Below is a small trained network, with its code and all its weights. Each question gives an input and a class and asks what happens when units are switched off, that is, made to give their printed mean instead of their output.

import numpy as np


def w(rows, s, z=0):
    codes = np.array(rows[::2]) - 128.0
    scale = np.full(codes.shape[1], s)
    scale[-1] = z or s
    return codes * scale


def f(y):
    return np.maximum(y, 0)


def log_softmax(a):
    a = a - a.max(-1, keepdims=True)
    return a - np.log(np.exp(a).sum(-1, keepdims=True))


def net(x, mask):
    res = np.array(x, float).reshape(1, 2) / 4 @ E
    y = f(res @ A[0][:, :-1].T + A[0][:, -1])
    res = res + np.where(mask, y, B[0][:, -1]) @ B[0][:, :-1]
    return log_softmax(res[-1] @ U[:, :-1].T + U[:, -1])


A, B = {}, {}
E = w([
[183,138,62,220],'x0',
[232,248,79,88],'x1',
],0.012)
A[0] = w([
[112,73,119,186,134],'N1',
[154,103,100,152,238],'N2',
[56,105,152,163,185],'N3',
[222,101,178,110,99],'N4',
[138,161,130,103,76],'N5',
[188,152,146,138,85],'N6',
[94,111,149,173,80],'N7',
[92,105,127,105,179],'N8',
[122,108,189,29,77],'N9',
[150,155,107,91,102],'N10',
[181,122,129,252,119],'N11',
[158,96,66,186,67],'N12',
[166,167,117,52,74],'N13',
[156,180,121,156,152],'N14',
[123,126,148,81,254],'N15',
[124,196,156,158,232],'N16',
[124,71,126,59,84],'N17',
[164,124,56,102,99],'N18',
[150,196,107,127,75],'N19',
[58,140,134,148,215],'N20',
[59,93,200,173,129],'N21',
[160,57,169,200,119],'N22',
],0.016,0.0093)
B[0] = w([
[179,138,96,110,217],'N1',
[121,177,146,154,225],'N2',
[158,161,84,116,246],'N3',
[183,85,89,102,156],'N4',
[153,114,153,125,157],'N5',
[134,106,92,101,181],'N6',
[154,96,78,108,177],'N7',
[128,149,138,139,194],'N8',
[94,134,134,46,209],'N9',
[143,124,99,112,182],'N10',
[93,162,216,45,248],'N11',
[92,134,176,8,200],'N12',
[146,103,99,92,206],'N13',
[151,153,96,100,214],'N14',
[116,193,151,152,223],'N15',
[151,179,96,182,216],'N16',
[121,104,132,95,171],'N17',
[143,109,87,123,189],'N18',
[151,109,115,93,206],'N19',
[145,163,122,139,216],'N20',
[162,135,84,107,255],'N21',
[158,128,73,105,213],'N22',
],0.012,0.013)
U = w([
[204,24,15,119,81],'0',
[64,152,185,57,142],'1',
[109,253,110,229,255],'2',
[53,29,204,136,77],'3',
[57,73,201,255,96],'4',
[95,12,140,182,87],'5',
],0.0095,0.0061)

Each question gives the input, the list of numbers given to net, and the class t.
The units are the neurons (one row each of A and B). Each row of codes is followed by its name. A weight is (code - 128) times the scale printed after its matrix; where a second scale follows, it is the last column's (A, B and U).
mask holds one flag per neuron, in row order. A switched-off neuron (its flag False) gives its mean, the last column of its row in B, instead of its output. The means were averaged over made-up inputs and are rounded, as every weight is.
A unit's drop is (log p(t) with every unit on - log p(t) with that unit switched off) / (log p(t) with every unit on - log p(t) with every unit switched off).
The circuit of an input: a set's keep is (log p(t) with only the set's units on - log p(t) with every unit switched off) / (log p(t) with every unit on - log p(t) with every unit switched off). Starting from the 12 units with the biggest drops (on a tie, the unit counted first), units are removed one at a time, each time the one whose removal leaves the highest keep (on an exact tie, the one counted first), for as long as the keep stays at least 0.8.
units of the circuit, in order: the units of the circuit, biggest drop first
k most important neurons: the k neurons with the biggest drops, biggest first
drop when u is switched off: that unit's drop, to one decimal
input [-7,-8], class 0: units of the circuit, in order => [N21]
input [-3,-2], class 2: 2 most important neurons => [N11 N12]
input [2,-3], class 2: units of the circuit, in order => [N13 N19 N9]
input [8,-7], class 1: 3 most important neurons => [N11 N12 N2]
input [-4,5], class 0: 2 most important neurons => [N11 N13]
input [-6,6], class 0: 4 most important neurons => [N11 N13 N12 N4]
input [-3,-5], class 0: 2 most important neurons => [N11 N21]
input [6,2], class 1: drop when N11 is switched off => 0.2
input [-1,-4], class 0: drop when N7 is switched off => 0.1
input [7,-4], class 1: drop when N11 is switched off => 0.8
input [5,-1], class 1: drop when N11 is switched off => 0.3
